[-12.1  47.8 -36.2  14.2  36.1  24.5 -19.7  -6.4  17.0 -44.8 -13.4 -30.9
 -16.9  19.7  -7.8   2.0  57.8   1.1] | nutig > fuv
[-26.8  19.8 -18.0  -3.1  11.4  30.5 -38.6 -39.5  17.1 -25.8 -18.9 -42.1
  -6.6  48.6  20.1   9.8  68.8   9.2] | Nud > duta
[-17.1  -4.6 -20.3   7.1 -24.9   6.4 -13.3 -26.0 -12.2 -23.6  -3.3 -19.5
 -33.0  17.7  17.4   9.1  31.4   9.4] | Nud > duta
[  1.9  20.1  -1.9  12.4  10.1  31.9 -15.5   0.2  -8.5  -4.6   5.9  -5.7
  -8.2  10.3  24.9  -8.7  24.2   7.1] | gelo > rono
[-16.7  -3.8 -33.3  11.1  42.6  20.9 -46.8 -30.5  10.0 -23.8 -18.1  -9.0
   4.1  24.4  -2.9  26.0  42.8   7.1] | Nud > Voz
[  8.9  29.3 -42.1   3.9  51.8  30.7 -26.7  -5.0  22.6 -23.2  -4.9 -34.3
  -3.9  20.1 -24.5  13.1  39.8  10.0] | nutig > peno
[-20.4 -14.0 -23.7  13.2  -4.9  42.4 -20.6 -29.3  -0.8 -30.4   6.3  -0.1
   6.3  23.3  47.9  21.4  35.6  28.4] | Nud > kaves
[-12.1   4.3 -16.1  14.9  13.9  26.8 -27.9 -30.6  -4.7 -21.5   5.4  -4.6
  -1.4  10.3   6.3  26.5  25.2  12.0] | Nud > kaves
[-33.2   0.1 -19.6   7.2  33.0  52.5 -34.1 -69.9   5.8 -41.7  19.6 -21.1
   8.1  44.0  70.1  16.3  70.1  19.0] | gelo > Nagas
[-14.9  17.5  -6.4 -25.9  14.6 -12.3  25.6 -38.0   9.4 -12.1 -17.5 -14.0
 -10.8  -4.1  18.3 -54.4  21.2  -8.2] | Kunev > Zufeg
[-18.8  13.3 -18.6  10.8  37.3  39.5 -46.8 -46.0   2.6 -23.7   7.2 -19.9
   3.2  33.9  40.0  15.0  55.5  12.0] | gelo > rono
[ -7.1   6.3 -19.5 -24.2  30.6  -3.5  -8.4 -40.5  25.5 -20.8 -17.4 -37.9
  -8.9  13.1   4.2 -18.3  51.0  10.4] | Kunev > lasun
[ -0.2 -48.3  -8.2 -31.1  21.3  -5.5  -8.5 -25.9  25.0  13.2 -14.3 -17.3
  -7.7  -7.4  14.5 -31.8  38.4  17.1] | Kunev > lasun
[-18.8  -3.4 -12.5   7.8   5.0  27.1 -40.4   3.0  38.0   2.1 -18.1 -16.9
  -3.6  41.0 -14.7  13.9  43.6   7.3] | Nud > duta
[-34.4  15.5 -19.3   5.7  24.5  36.3  -7.3 -27.9  31.1 -63.0   9.2  -5.0
   0.2  23.1  38.4  10.6  59.9  15.5] | nutig > peno
[-29.2  26.4 -22.9  -3.2  18.3  48.8 -18.4 -31.9  14.9 -32.9  -1.9 -10.7
   3.5  27.0  51.7   2.7  47.1  20.3] | gelo > muz
[-26.9  34.9 -25.8   9.4  32.5  39.1   4.5 -27.0  28.8 -54.6   4.8   3.6
  -7.3  14.4  22.5  -0.1  44.5   4.1] | nutig > peno
[-25.9   6.7  -3.5  18.0   3.8  26.7 -28.2 -27.5 -24.4 -28.7   4.1   9.3
   0.6  18.8  57.5   6.7  30.6   7.5] | gelo > rono
[ 19.9   0.6 -21.1 -20.3   3.4 -10.5   4.1   4.1  10.1  23.9 -36.9  -6.2
  -5.9  -2.5 -18.9 -32.2   5.4   9.3] | Kunev > badun
[-10.1   4.8 -31.4  15.1  40.1  28.0 -25.5 -14.2  10.2 -25.0   4.2  -4.4
  -2.8  -0.7  -5.8   4.7  36.9   2.5] | nutig > fuv
[-20.5  -4.1 -21.2   0.7 -13.9  28.5   5.8 -32.2   8.6 -23.0 -12.4 -13.3
  -4.8  23.3  26.2  -0.9  29.7  27.1] | Nud > kaves
[ -5.0  34.4  -1.3   8.6  54.6  22.9 -39.2 -18.1  11.6 -17.3   2.0 -22.0
   0.9  26.8  -2.7   8.3  45.7  -4.1] | gelo > rono
[-23.1  -3.7 -23.9  27.0  20.1  42.4 -30.6 -30.9  -6.9 -37.2  15.5  -1.3
  -2.2  10.9  53.0   3.6  49.4   8.2] | gelo > Nagas
[-14.8  15.2 -32.8   3.2  24.3  33.0   9.7 -53.4  25.6 -28.0   2.1 -13.8
  10.1  20.2   0.6  15.4  10.3  21.2] | Nud > kaves
[-19.3  48.8 -44.1   6.4  29.9  49.0   4.8 -15.3  25.1 -59.4   6.4 -18.3
  -4.8  15.9  38.1  -9.2  50.8  17.5] | nutig > peno
[-15.8  -7.3  -8.6 -21.9  18.1  13.8   4.4 -25.8  22.7  -7.2 -14.5 -10.6
 -13.8   2.5  37.6 -45.7  46.0   8.1] | Kunev > lasun
[  6.8  21.7 -30.4 -23.7  51.8  12.1   0.8 -34.9  23.5  -8.7 -22.4 -25.0
   3.5   6.6   5.6 -35.5  27.3   8.4] | Kunev > Zufeg
[  3.4  28.7 -63.7   6.8  83.4  45.5 -39.9 -34.2  42.5 -39.3   5.7 -35.9
  11.8  20.7 -28.9   7.0  53.1   3.5] | nutig > fuv
[ 10.3  17.6 -11.6   5.8  35.6  27.1 -18.9   4.1  -4.0   1.3 -10.2  -8.6
 -12.3   9.0  15.5  -8.2  43.4  23.5] | gelo > muz
